Below is a small trained network, with its code and all its weights. Each question gives an input and a target symbol and asks what happens when units are switched off, that is, made to give their printed mean instead of their output.

import numpy as np


def w(rows, s, z=0):
    codes = np.array(rows[::2]) - 128.0
    scale = np.full(codes.shape[1], s)
    scale[-1] = z or s
    return codes * scale


def norm(h):
    return h / np.sqrt((h * h).mean(-1, keepdims=True) + 1e-5)


def f(y):
    return np.maximum(y, 0)


def softmax(a):
    e = np.exp(a - a.max(-1, keepdims=True))
    return e / e.sum(-1, keepdims=True)


def log_softmax(a):
    a = a - a.max(-1, keepdims=True)
    return a - np.log(np.exp(a).sum(-1, keepdims=True))


def net(x, mask):
    ids = ['αβδεηθλτφω'.index(c) for c in x.split()]
    T = len(ids)
    res = E[ids] + P[:T]
    u = 0
    for l in range(2):
        r = norm(res)
        for j in range(2):
            rows = slice(4 * j, 4 * j + 4)
            q, k, v = (r @ M[l][rows].T for M in (Q, K, V))
            z = softmax(np.where(np.tri(T) > 0, q @ k.T / 4**0.5, -1e9)) @ v
            o = O[l][rows]
            res = res + np.where(mask[u + j], z, o[:, -1]) @ o[:, :-1]
        u += 2
        y = f(norm(res) @ A[l][:, :-1].T + A[l][:, -1])
        res = res + np.where(mask[u : u + 16], y, B[l][:, -1]) @ B[l][:, :-1]
        u += 16
    return log_softmax(norm(res)[-1] @ U[:, :-1].T + U[:, -1])


Q, K, V, O, A, B = {}, {}, {}, {}, {}, {}
E = w([
[81,179,124],'α',
[98,197,120],'β',
[86,180,119],'δ',
[90,183,118],'ε',
[126,216,119],'η',
[92,74,148],'θ',
[153,249,119],'λ',
[152,255,116],'τ',
[150,255,118],'φ',
[177,101,252],'ω',
],0.0075)
P = w([
[98,116,142],'0',
[41,203,172],'1',
[249,70,59],'2',
[140,131,183],'3',
[65,202,151],'4',
[185,92,77],'5',
[131,145,164],'6',
[58,206,163],'7',
[183,83,14],'8',
[128,152,163],'9',
],0.012)
Q[0] = w([
[183,134,199],'0.h0',
[2,213,202],'0.h0',
[177,72,49],'0.h0',
[72,152,59],'0.h0',
[216,84,113],'0.h1',
[14,140,131],'0.h1',
[22,226,233],'0.h1',
[142,210,198],'0.h1',
],0.0084)
K[0] = w([
[20,153,228],'0.h0',
[212,149,189],'0.h0',
[115,86,80],'0.h0',
[172,210,89],'0.h0',
[230,122,106],'0.h1',
[58,173,133],'0.h1',
[93,155,254],'0.h1',
[47,48,215],'0.h1',
],0.0097)
V[0] = w([
[124,40,218],'0.h0',
[144,102,207],'0.h0',
[161,145,152],'0.h0',
[197,168,109],'0.h0',
[187,180,127],'0.h1',
[172,255,47],'0.h1',
[129,105,191],'0.h1',
[81,109,103],'0.h1',
],0.009)
O[0] = w([
[118,133,235,2],'0.h0',
[117,171,184,118],'0.h0',
[82,178,123,156],'0.h0',
[78,184,95,140],'0.h0',
[206,106,153,151],'0.h1',
[255,139,132,245],'0.h1',
[87,117,133,121],'0.h1',
[120,140,85,132],'0.h1',
],0.0082,0.0029)
A[0] = w([
[97,135,195,114],'0.n0',
[187,192,94,147],'0.n1',
[182,121,191,101],'0.n2',
[134,131,154,10],'0.n3',
[139,157,33,98],'0.n4',
[156,42,53,127],'0.n5',
[200,131,156,65],'0.n6',
[224,82,182,121],'0.n7',
[163,2,116,158],'0.n8',
[177,111,195,97],'0.n9',
[124,9,203,124],'0.n10',
[137,187,95,100],'0.n11',
[144,117,198,147],'0.n12',
[144,37,177,130],'0.n13',
[172,160,102,105],'0.n14',
[106,131,208,103],'0.n15',
],0.0088,0.012)
B[0] = w([
[90,146,111,164],'0.n0',
[59,105,128,254],'0.n1',
[59,96,71,138],'0.n2',
[63,217,2,128],'0.n3',
[30,73,111,167],'0.n4',
[149,36,84,190],'0.n5',
[112,116,113,131],'0.n6',
[91,160,92,177],'0.n7',
[199,84,111,195],'0.n8',
[37,78,103,135],'0.n9',
[146,204,86,151],'0.n10',
[125,159,83,161],'0.n11',
[132,151,81,166],'0.n12',
[167,143,74,148],'0.n13',
[113,162,133,161],'0.n14',
[106,117,88,154],'0.n15',
],0.0092,0.0056)
Q[1] = w([
[147,81,77],'1.h0',
[109,195,239],'1.h0',
[73,119,62],'1.h0',
[160,195,80],'1.h0',
[111,150,151],'1.h1',
[208,70,254],'1.h1',
[105,172,40],'1.h1',
[212,164,154],'1.h1',
],0.0088)
K[1] = w([
[167,111,167],'1.h0',
[122,166,29],'1.h0',
[134,42,70],'1.h0',
[98,123,114],'1.h0',
[128,222,137],'1.h1',
[230,2,48],'1.h1',
[104,146,167],'1.h1',
[237,123,103],'1.h1',
],0.0092)
V[1] = w([
[148,50,98],'1.h0',
[151,133,107],'1.h0',
[178,113,129],'1.h0',
[57,98,225],'1.h0',
[254,94,163],'1.h1',
[24,113,245],'1.h1',
[186,49,164],'1.h1',
[126,138,226],'1.h1',
],0.007)
O[1] = w([
[125,255,139,140],'1.h0',
[74,116,112,135],'1.h0',
[101,196,118,113],'1.h0',
[252,112,183,86],'1.h0',
[50,237,115,2],'1.h1',
[220,83,64,160],'1.h1',
[144,236,120,29],'1.h1',
[108,108,15,101],'1.h1',
],0.0045,0.0086)
A[1] = w([
[169,172,75,154],'1.n0',
[174,131,201,18],'1.n1',
[109,156,241,104],'1.n2',
[187,139,190,44],'1.n3',
[142,107,10,147],'1.n4',
[93,142,147,102],'1.n5',
[163,187,221,8],'1.n6',
[187,102,74,125],'1.n7',
[200,141,164,82],'1.n8',
[174,78,149,66],'1.n9',
[137,106,93,137],'1.n10',
[139,145,118,143],'1.n11',
[170,134,190,39],'1.n12',
[175,171,181,42],'1.n13',
[75,118,181,104],'1.n14',
[193,86,105,92],'1.n15',
],0.013,0.012)
B[1] = w([
[85,51,107,163],'1.n0',
[127,99,122,128],'1.n1',
[138,185,189,131],'1.n2',
[139,158,140,128],'1.n3',
[156,177,119,245],'1.n4',
[151,117,172,137],'1.n5',
[8,205,121,128],'1.n6',
[165,86,193,175],'1.n7',
[120,122,170,129],'1.n8',
[151,177,91,130],'1.n9',
[142,158,130,173],'1.n10',
[121,129,138,138],'1.n11',
[162,124,42,128],'1.n12',
[157,177,123,128],'1.n13',
[154,131,161,147],'1.n14',
[156,93,126,157],'1.n15',
],0.014,0.012)
U = w([
[202,91,139,254],'α',
[168,75,64,187],'β',
[185,179,165,23],'δ',
[183,227,151,88],'ε',
[124,153,97,44],'η',
[57,56,188,223],'θ',
[90,128,90,78],'λ',
[66,131,62,124],'τ',
[73,126,76,99],'φ',
[138,147,245,102],'ω',
],0.013,0.0039)

Each question gives the input, a string of symbols that net reads in full, and the target symbol t.
The units are the heads (4 rows each of Q, K, V and O) and the neurons (one row each of A and B). Each row of codes is followed by its name. A weight is (code - 128) times the scale printed after its matrix; where a second scale follows, it is the last column's (O, A, B and U).
mask holds one flag per unit, layer by layer, with each layer's heads first. A switched-off unit (its flag False) gives its mean, the last column of its rows in O or B, instead of its output. The means were averaged over made-up inputs and are rounded, as every weight is.
A unit's drop is (log p(t) with every unit on - log p(t) with that unit switched off) / (log p(t) with every unit on - log p(t) with every unit switched off).
The circuit of an input: a set's keep is (log p(t) with only the set's units on - log p(t) with every unit switched off) / (log p(t) with every unit on - log p(t) with every unit switched off). Starting from the 12 units with the biggest drops (on a tie, the unit counted first), units are removed one at a time, each time the one whose removal leaves the highest keep (on an exact tie, the one counted first), for as long as the keep stays at least 0.8.
units of the circuit, in order: the units of the circuit, biggest drop first
most important unit: the unit with the biggest drop
top k neurons: the k neurons with the biggest drops, biggest first
k most important neurons of layer l: the k neurons of layer l with the biggest drops, biggest first
heads that matter: for each layer, one digit per head in row order, 1 if its drop is at least 0.15 and else 0, layers parted by /
input τ ε ε β λ δ ε η β η, target ε: heads that matter => 01 / 01
input α β τ α θ, target τ: units of the circuit, in order => 1.n7
input ω λ τ θ, target ω: heads that matter => 11 / 00
input θ δ ε θ, target θ: top 4 neurons => 1.n4, 0.n15, 0.n12, 0.n13
input ε ε φ τ, target ε: heads that matter => 11 / 01
input ε δ β θ λ ε λ, target θ: units of the circuit, in order => 0.h1, 0.h0
input ε η ε ω θ ε α, target ω: top 2 neurons => 0.n5, 1.n4
input α α θ α α, target θ: units of the circuit, in order => 0.h0, 1.n4
input ε ε ε β, target ε: 2 most important neurons of layer 1 => 1.n0, 1.n7
input ε ε θ φ, target ε: 4 most important neurons of layer 0 => 0.n1, 0.n10, 0.n8, 0.n7
input θ ε ε τ δ ε ε ε ε ε, target ε: top 2 neurons => 1.n0, 1.n4
input ε ε τ λ, target ε: units of the circuit, in order => 0.n8, 0.n5, 0.h1, 1.n15
input ε α ε α, target ε: top 2 neurons => 0.n12, 1.n0
input τ τ ω α, target τ: heads that matter => 00 / 11
input θ τ τ ε β θ ε α τ η, target ε: most important unit => 1.h1
input ε ω τ λ, target ε: top 4 neurons => 0.n15, 0.n10, 0.n12, 0.n0
input λ ε ε θ α ε τ, target θ: units of the circuit, in order => 0.h1, 1.n4
input α θ τ θ τ ε β, target θ: units of the circuit, in order => 0.h1, 0.h0
input ε ε ω δ, target ε: top 4 neurons => 1.n0, 0.n1, 0.n12, 0.n15
input ε β τ τ ε ε θ ε φ η, target θ: heads that matter => 01 / 00
input ε τ δ τ, target ε: heads that matter => 10 / 01
input θ τ δ φ, target θ: heads that matter => 01 / 00
